Here is a tiny trained network, its code and every weight. The questions are about switching its units off for an input and a class, where a switched-off unit gives its printed mean instead of its output.

import numpy as np


def w(rows, s, z=0):
    codes = np.array(rows[::2]) - 128.0
    scale = np.full(codes.shape[1], s)
    scale[-1] = z or s
    return codes * scale


def f(y):
    return y / 2 * (1 + np.tanh(0.7978845608 * (y + 0.044715 * y**3)))


def log_softmax(a):
    a = a - a.max(-1, keepdims=True)
    return a - np.log(np.exp(a).sum(-1, keepdims=True))


def net(x, mask):
    res = np.array(x, float).reshape(1, 7) / 4 @ E
    y = f(res @ A[0][:, :-1].T + A[0][:, -1])
    res = res + np.where(mask, y, B[0][:, -1]) @ B[0][:, :-1]
    return log_softmax(res[-1] @ U[:, :-1].T + U[:, -1])


A, B = {}, {}
E = w([
[127,128,131],'x0',
[118,3,111],'x1',
[217,119,167],'x2',
[128,128,128],'x3',
[125,127,139],'x4',
[127,128,132],'x5',
[128,127,130],'x6',
],0.015)
A[0] = w([
[201,60,128,135],'n1',
[62,103,74,199],'n2',
[251,198,145,160],'n3',
[156,103,147,123],'n4',
[84,79,62,166],'n5',
[77,189,116,255],'n6',
[124,165,96,148],'n7',
],0.019,0.0073)
B[0] = w([
[222,58,1,225],'n1',
[53,73,174,206],'n2',
[195,201,228,254],'n3',
[220,46,54,161],'n4',
[108,44,202,207],'n5',
[8,250,71,221],'n6',
[119,239,73,161],'n7',
],0.01,0.017)
U = w([
[26,217,55,183],'0',
[247,204,197,251],'1',
[51,23,203,84],'2',
[249,98,39,8],'3',
],0.012,0.0026)

Each question gives the input, the list of numbers given to net, and the class t.
The units are the neurons (one row each of A and B). Each row of codes is followed by its name. A weight is (code - 128) times the scale printed after its matrix; where a second scale follows, it is the last column's (A, B and U).
mask holds one flag per neuron, in row order. A switched-off neuron (its flag False) gives its mean, the last column of its row in B, instead of its output. The means were averaged over made-up inputs and are rounded, as every weight is.
A unit's drop is (log p(t) with every unit on - log p(t) with that unit switched off) / (log p(t) with every unit on - log p(t) with every unit switched off).
The circuit of an input: a set's keep is (log p(t) with only the set's units on - log p(t) with every unit switched off) / (log p(t) with every unit on - log p(t) with every unit switched off). Starting from all 7 units, units are removed one at a time, each time the one whose removal leaves the highest keep (on an exact tie, the one counted first), for as long as the keep stays at least 0.8.
units of the circuit, in order: the units of the circuit, biggest drop first
top k neurons: the k neurons with the biggest drops, biggest first
drop when u is switched off: that unit's drop, to one decimal
input [3,1,0,-8,-1,8,-5], class 2: units of the circuit, in order : n3; n6; n1
input [7,-2,0,6,4,2,1], class 0: units of the circuit, in order : n3; n5
input [2,1,-4,-2,3,0,-7], class 2: units of the circuit, in order : n5
input [-4,6,1,-4,2,-1,-8], class 3: top 3 neurons : n1; n4; n6
input [8,1,-8,8,8,-5,1], class 2: top 2 neurons : n5; n2
input [1,2,1,5,8,5,-7], class 3: top 2 neurons : n3; n2
input [-4,1,-6,2,-3,-4,7], class 2: top 2 neurons : n5; n2
input [3,3,1,-4,5,-7,2], class 3: drop when n1 is switched off : 0.2
input [-1,2,6,1,1,7,2], class 3: drop when n1 is switched off : 0.5
input [-4,-5,0,1,3,4,-1], class 0: drop when n6 is switched off : 2.8
